Here is a tiny trained network, its code and every weight. The questions are about switching its units off for an input and a class, where a switched-off unit gives its printed mean instead of its output.

import numpy as np


def w(rows, s, z=0):
    codes = np.array(rows[::2]) - 128.0
    scale = np.full(codes.shape[1], s)
    scale[-1] = z or s
    return codes * scale


def norm(h):
    return h / np.sqrt((h * h).mean(-1, keepdims=True) + 1e-5)


def f(y):
    return np.maximum(y, 0)


def log_softmax(a):
    a = a - a.max(-1, keepdims=True)
    return a - np.log(np.exp(a).sum(-1, keepdims=True))


def net(x, mask):
    res = np.array(x, float).reshape(1, 5) / 4 @ E
    u = 0
    for l in range(3):
        y = f(norm(res) @ A[l][:, :-1].T + A[l][:, -1])
        res = res + np.where(mask[u : u + 3], y, B[l][:, -1]) @ B[l][:, :-1]
        u += 3
    return log_softmax(norm(res)[-1] @ U[:, :-1].T + U[:, -1])


A, B = {}, {}
E = w([
[165,161,153,242,132,108,83],'x0',
[126,124,130,126,129,129,126],'x1',
[130,128,129,123,129,124,124],'x2',
[157,81,172,123,255,78,194],'x3',
[182,12,70,154,112,138,136],'x4',
],0.008)
A[0] = w([
[158,44,5,154,39,151,95,2],'L0N1',
[120,160,68,18,56,248,107,33],'L0N2',
[133,122,186,102,254,10,143,41],'L0N3',
],0.0045,0.0024)
B[0] = w([
[186,161,221,127,4,222,207,235],'L0N1',
[15,116,166,169,80,88,210,238],'L0N2',
[150,97,190,128,68,253,207,254],'L0N3',
],0.0047,0.0036)
A[1] = w([
[159,180,114,222,52,99,24,1],'L1N1',
[2,229,97,128,68,111,47,221],'L1N2',
[151,170,85,140,39,109,51,126],'L1N3',
],0.0055,0.00076)
B[1] = w([
[177,137,119,121,217,226,78,229],'L1N1',
[101,95,119,100,166,2,73,253],'L1N2',
[127,103,123,82,191,197,124,208],'L1N3',
],0.0075,0.0046)
A[2] = w([
[113,211,148,117,208,142,191,15],'L2N1',
[209,177,198,254,124,41,179,2],'L2N2',
[160,40,76,148,205,90,153,39],'L2N3',
],0.0083,0.0033)
B[2] = w([
[132,90,168,115,161,238,175,233],'L2N1',
[47,173,52,249,117,103,154,253],'L2N2',
[183,185,97,98,83,2,76,239],'L2N3',
],0.0098,0.0036)
U = w([
[16,157,137,41,100,51,109,116],'0',
[100,56,106,80,6,182,169,57],'1',
[91,200,157,141,202,148,27,126],'2',
[199,107,105,187,93,219,81,160],'3',
[119,113,201,68,183,182,200,251],'4',
[179,85,94,48,116,43,184,123],'5',
[60,189,154,227,200,161,187,126],'6',
[180,141,93,231,119,38,117,70],'7',
],0.019,0.0029)

Each question gives the input, the list of numbers given to net, and the class t.
The units are the neurons (one row each of A and B). Each row of codes is followed by its name. A weight is (code - 128) times the scale printed after its matrix; where a second scale follows, it is the last column's (A, B and U).
mask holds one flag per neuron, layer by layer. A switched-off neuron (its flag False) gives its mean, the last column of its row in B, instead of its output. The means were averaged over made-up inputs and are rounded, as every weight is.
A unit's drop is (log p(t) with every unit on - log p(t) with that unit switched off) / (log p(t) with every unit on - log p(t) with every unit switched off).
The circuit of an input: a set's keep is (log p(t) with only the set's units on - log p(t) with every unit switched off) / (log p(t) with every unit on - log p(t) with every unit switched off). Starting from all 9 units, units are removed one at a time, each time the one whose removal leaves the highest keep (on an exact tie, the one counted first), for as long as the keep stays at least 0.8.
circuit, biggest first: the units of the circuit, biggest drop first
top k neurons: the k neurons with the biggest drops, biggest first
drop of u: that unit's drop, to one decimal
input [-5,-1,-7,8,3], class 5: top neuron -> [L2N3]
input [-7,2,-1,5,1], class 5: top 2 neurons -> [L2N3; L0N1]
input [1,0,-7,7,2], class 7: top 2 neurons -> [L2N3; L1N3]
input [-1,-4,-1,-1,0], class 0: top 3 neurons -> [L0N3; L0N2; L2N1]
input [2,-6,-6,-3,0], class 2: top 3 neurons -> [L0N3; L1N2; L2N1]
input [1,5,-4,5,4], class 7: circuit, biggest first -> [L1N3; L2N3]
input [-8,0,-1,-1,0], class 0: circuit, biggest first -> [L0N3; L2N1]
input [1,6,7,8,3], class 7: circuit, biggest first -> [L2N3; L1N3]
input [3,6,4,-4,-1], class 2: top 2 neurons -> [L1N2; L1N1]
input [-1,-4,0,0,-5], class 0: top 3 neurons -> [L1N2; L1N1; L0N1]
input [1,-7,5,1,6], class 7: top 2 neurons -> [L1N3; L0N3]
input [-7,-7,2,0,0], class 0: top 2 neurons -> [L0N3; L2N1]
input [1,6,-8,8,5], class 7: top 2 neurons -> [L1N3; L2N3]
input [8,-4,-7,0,-3], class 2: circuit, biggest first -> [L1N1]
input [-1,-7,-8,-6,0], class 0: top 4 neurons -> [L1N2; L0N3; L0N2; L2N1]
input [-8,2,0,8,1], class 5: drop of L2N3 -> 1.5
input [-7,1,-5,6,2], class 5: drop of L1N2 -> 0.0
input [-3,-1,1,-7,0], class 0: drop of L2N1 -> 0.2
